Below is a small trained network, with its code and all its weights. Each question gives an input and a target symbol and asks what happens when units are switched off, that is, made to give their printed mean instead of their output.

import numpy as np


def w(rows, s, z=0):
    codes = np.array(rows[::2]) - 128.0
    scale = np.full(codes.shape[1], s)
    scale[-1] = z or s
    return codes * scale


def norm(h):
    return h / np.sqrt((h * h).mean(-1, keepdims=True) + 1e-5)


def f(y):
    return np.maximum(y, 0)


def softmax(a):
    e = np.exp(a - a.max(-1, keepdims=True))
    return e / e.sum(-1, keepdims=True)


def log_softmax(a):
    a = a - a.max(-1, keepdims=True)
    return a - np.log(np.exp(a).sum(-1, keepdims=True))


def net(x, mask):
    ids = ['βγδζθλμξστψω'.index(c) for c in x.split()]
    T = len(ids)
    res = E[ids] + P[:T]
    u = 0
    for l in range(2):
        r = norm(res)
        for j in range(3):
            rows = slice(2 * j, 2 * j + 2)
            q, k, v = (r @ M[l][rows].T for M in (Q, K, V))
            z = softmax(np.where(np.tri(T) > 0, q @ k.T / 2**0.5, -1e9)) @ v
            o = O[l][rows]
            res = res + np.where(mask[u + j], z, o[:, -1]) @ o[:, :-1]
        u += 3
        y = f(norm(res) @ A[l][:, :-1].T + A[l][:, -1])
        res = res + np.where(mask[u : u + 12], y, B[l][:, -1]) @ B[l][:, :-1]
        u += 12
    return log_softmax(norm(res)[-1] @ U[:, :-1].T + U[:, -1])


Q, K, V, O, A, B = {}, {}, {}, {}, {}, {}
E = w([
[96,101,95,106,141,52,81],'β',
[93,120,130,41,119,145,123],'γ',
[130,211,164,178,104,136,174],'δ',
[100,115,253,151,138,152,152],'ζ',
[115,149,220,104,127,74,113],'θ',
[65,66,95,147,157,11,232],'λ',
[122,91,43,176,132,110,84],'μ',
[107,49,129,146,170,130,88],'ξ',
[78,141,186,127,58,120,190],'σ',
[91,91,105,179,37,86,93],'τ',
[89,69,90,166,86,170,147],'ψ',
[184,150,182,151,171,153,124],'ω',
],0.026)
P = w([
[5,180,144,133,151,150,52],'0',
[77,140,147,143,133,140,74],'1',
[101,126,150,145,127,134,91],'2',
[123,119,151,140,126,129,102],'3',
[136,106,144,143,124,125,113],'4',
[154,98,145,142,123,122,127],'5',
[165,93,146,142,122,117,139],'6',
[180,84,144,139,124,108,146],'7',
[187,75,148,141,128,103,164],'8',
[198,68,155,143,126,98,160],'9',
],0.015)
Q[0] = w([
[140,125,124,56,161,218,133],'L0H1',
[153,217,29,38,201,83,131],'L0H1',
[157,182,236,104,142,192,124],'L0H2',
[176,210,115,192,221,161,211],'L0H2',
[157,200,2,143,80,119,189],'L0H3',
[129,165,138,208,186,120,93],'L0H3',
],0.009)
K[0] = w([
[119,124,161,187,167,24,176],'L0H1',
[39,99,166,207,195,181,137],'L0H1',
[237,132,182,135,104,144,90],'L0H2',
[87,236,117,129,111,204,13],'L0H2',
[45,190,158,170,157,159,2],'L0H3',
[53,183,149,103,93,244,46],'L0H3',
],0.0082)
V[0] = w([
[151,143,132,180,148,80,73],'L0H1',
[108,108,191,208,62,136,23],'L0H1',
[194,63,89,106,51,181,101],'L0H2',
[94,115,149,230,192,77,143],'L0H2',
[155,133,109,2,76,206,39],'L0H3',
[141,114,169,147,253,107,84],'L0H3',
],0.0069)
O[0] = w([
[146,172,103,200,173,76,80,4],'L0H1',
[2,169,249,172,191,110,123,244],'L0H1',
[50,123,109,116,139,158,70,10],'L0H2',
[170,30,128,135,165,93,229,183],'L0H2',
[182,34,151,132,60,167,28,173],'L0H3',
[142,121,148,161,178,107,68,70],'L0H3',
],0.0073,0.003)
A[0] = w([
[159,170,85,128,95,113,163,189],'L0N1',
[125,160,52,195,102,110,82,1],'L0N2',
[152,140,11,158,137,158,99,160],'L0N3',
[115,116,179,127,197,135,124,85],'L0N4',
[108,140,58,148,100,130,130,132],'L0N5',
[108,140,36,140,103,52,74,102],'L0N6',
[168,135,152,148,98,163,110,81],'L0N7',
[141,116,104,118,130,161,69,116],'L0N8',
[113,170,162,112,72,148,82,128],'L0N9',
[117,120,81,249,66,123,124,53],'L0N10',
[165,157,179,135,119,125,114,112],'L0N11',
[130,85,128,105,113,109,164,64],'L0N12',
],0.014,0.0038)
B[0] = w([
[205,142,170,169,120,178,76,164],'L0N1',
[188,151,176,230,227,43,117,136],'L0N2',
[254,125,142,225,156,171,121,139],'L0N3',
[174,85,131,186,172,102,58,225],'L0N4',
[168,157,174,173,132,186,126,142],'L0N5',
[145,203,104,245,54,115,41,152],'L0N6',
[118,153,54,158,170,124,170,153],'L0N7',
[185,80,107,162,134,150,69,177],'L0N8',
[208,79,166,103,92,127,112,255],'L0N9',
[70,208,199,186,174,197,199,167],'L0N10',
[241,143,99,196,137,114,168,177],'L0N11',
[94,105,150,132,132,133,71,221],'L0N12',
],0.0086,0.0062)
Q[1] = w([
[141,92,163,73,110,110,127],'L1H1',
[168,172,146,118,118,152,174],'L1H1',
[77,179,146,138,99,137,121],'L1H2',
[183,99,248,129,101,90,199],'L1H2',
[111,123,51,213,119,84,229],'L1H3',
[172,86,205,162,93,122,170],'L1H3',
],0.016)
K[1] = w([
[105,125,147,41,162,74,140],'L1H1',
[159,213,142,132,108,171,207],'L1H1',
[126,215,198,137,79,191,86],'L1H2',
[216,99,160,34,166,174,210],'L1H2',
[53,204,136,64,243,94,144],'L1H3',
[167,48,78,152,136,62,249],'L1H3',
],0.011)
V[1] = w([
[143,121,111,73,109,176,136],'L1H1',
[195,79,100,176,143,143,116],'L1H1',
[133,144,115,183,162,138,111],'L1H2',
[162,116,159,181,28,166,110],'L1H2',
[85,86,79,117,143,9,124],'L1H3',
[117,86,105,152,190,168,139],'L1H3',
],0.012)
O[1] = w([
[119,145,165,184,196,75,111,129],'L1H1',
[20,199,158,76,95,120,157,107],'L1H1',
[220,141,147,79,126,127,180,18],'L1H2',
[109,146,79,225,209,53,243,254],'L1H2',
[174,57,2,220,85,62,219,123],'L1H3',
[134,104,80,203,175,206,125,104],'L1H3',
],0.0077,0.0041)
A[1] = w([
[205,101,102,188,140,125,102,231],'L1N1',
[125,148,174,110,116,222,92,106],'L1N2',
[120,219,107,162,88,143,164,128],'L1N3',
[164,152,161,175,127,80,189,1],'L1N4',
[104,94,113,127,89,63,94,86],'L1N5',
[67,135,110,197,165,146,104,48],'L1N6',
[142,97,118,112,2,170,67,89],'L1N7',
[210,186,80,132,185,129,55,94],'L1N8',
[149,142,112,141,166,104,67,159],'L1N9',
[178,73,160,106,39,162,116,7],'L1N10',
[157,124,29,129,128,110,180,77],'L1N11',
[119,168,167,114,99,149,188,249],'L1N12',
],0.015,0.0044)
B[1] = w([
[45,158,145,64,135,99,145,255],'L1N1',
[135,162,58,187,77,137,214,220],'L1N2',
[116,218,176,95,112,94,59,160],'L1N3',
[166,66,100,111,126,173,60,221],'L1N4',
[191,151,64,93,76,161,150,188],'L1N5',
[139,48,93,73,111,160,98,167],'L1N6',
[211,24,179,116,24,226,179,216],'L1N7',
[150,54,54,60,128,137,208,145],'L1N8',
[151,149,65,156,148,102,123,189],'L1N9',
[236,74,137,137,70,230,154,206],'L1N10',
[90,101,169,243,66,80,251,166],'L1N11',
[99,94,89,36,168,130,146,207],'L1N12',
],0.012,0.0085)
U = w([
[142,163,42,72,79,87,91,141],'β',
[226,97,161,131,78,219,116,154],'γ',
[155,228,157,99,149,142,157,224],'δ',
[137,78,255,191,212,166,159,36],'ζ',
[212,104,195,126,133,33,78,167],'θ',
[106,107,149,201,104,48,206,151],'λ',
[157,170,101,178,169,142,79,254],'μ',
[93,26,76,130,155,136,49,103],'ξ',
[50,115,202,22,76,86,156,103],'σ',
[68,139,216,170,69,125,60,170],'τ',
[56,147,106,125,154,232,163,103],'ψ',
[193,140,67,89,227,158,190,78],'ω',
],0.0082,0.0042)

Each question gives the input, a string of symbols that net reads in full, and the target symbol t.
The units are the heads (2 rows each of Q, K, V and O) and the neurons (one row each of A and B). Each row of codes is followed by its name. A weight is (code - 128) times the scale printed after its matrix; where a second scale follows, it is the last column's (O, A, B and U).
mask holds one flag per unit, layer by layer, with each layer's heads first. A switched-off unit (its flag False) gives its mean, the last column of its rows in O or B, instead of its output. The means were averaged over made-up inputs and are rounded, as every weight is.
A unit's drop is (log p(t) with every unit on - log p(t) with that unit switched off) / (log p(t) with every unit on - log p(t) with every unit switched off).
most important unit: the unit with the biggest drop
k most important neurons: the k neurons with the biggest drops, biggest first
k most important neurons of layer l: the k neurons of layer l with the biggest drops, biggest first
drop when u is switched off: that unit's drop, to one decimal
input γ ξ ξ γ, target ξ: most important unit	L0H1
input ζ γ θ, target θ: 2 most important neurons	[L1N7; L0N11]
input τ μ τ ξ γ λ γ σ β, target γ: 2 most important neurons	[L0N9; L1N7]
input γ θ σ γ γ σ σ, target σ: 3 most important neurons	[L0N4; L1N12; L0N11]
input β ζ ζ ψ ω γ σ ξ ω γ, target σ: 4 most important neurons	[L0N1; L1N10; L1N4; L0N9]
input ζ γ σ ζ γ γ ψ, target ψ: 2 most important neurons of layer 0	[L0N10; L0N9]
input γ ψ σ ξ θ ξ σ σ ω γ, target ψ: 3 most important neurons	[L1N2; L0N9; L1N7]
input σ γ σ γ ξ λ σ ω, target λ: 2 most important neurons	[L1N11; L1N1]
input τ γ μ γ, target μ: 2 most important neurons	[L1N7; L1N1]
input γ γ σ γ ω γ, target ω: 2 most important neurons of layer 1	[L1N8; L1N2]
input γ γ ξ γ θ ζ γ, target θ: 2 most important neurons of layer 0	[L0N11; L0N10]
input γ γ θ, target θ: 2 most important neurons	[L1N4; L1N7]
input γ γ γ γ γ θ σ δ, target δ: 2 most important neurons	[L1N3; L0N10]
input γ γ γ γ ξ, target ξ: most important unit	L1H2
input ξ γ γ ξ γ σ γ τ, target τ: 2 most important neurons of layer 1	[L1N3; L1N10]
input ξ ξ ω γ γ ψ γ, target ψ: 2 most important neurons of layer 1	[L1N2; L1N10]
input ψ θ ω γ σ σ τ, target τ: 3 most important neurons	[L0N10; L1N3; L0N6]
input λ σ γ ζ γ β, target γ: 2 most important neurons of layer 0	[L0N9; L0N6]
input ξ γ γ θ β β ζ γ, target θ: 2 most important neurons of layer 0	[L0N6; L0N11]
input γ δ γ, target δ: most important unit	L1H3
input σ ξ ψ, target ψ: 2 most important neurons of layer 0	[L0N10; L0N4]
input γ τ γ β γ γ γ γ σ, target σ: 2 most important neurons of layer 0	[L0N4; L0N8]
input θ ζ γ β γ τ γ ξ λ σ, target λ: drop when L1N11 is switched off	0.2
input γ γ γ ξ μ, target μ: drop when L0N6 is switched off	0.4
input δ σ γ ψ θ γ λ θ σ ξ, target λ: drop when L1H3 is switched off	1.1
input γ γ μ γ, target μ: 2 most important neurons of layer 0	[L0N9; L0N10]
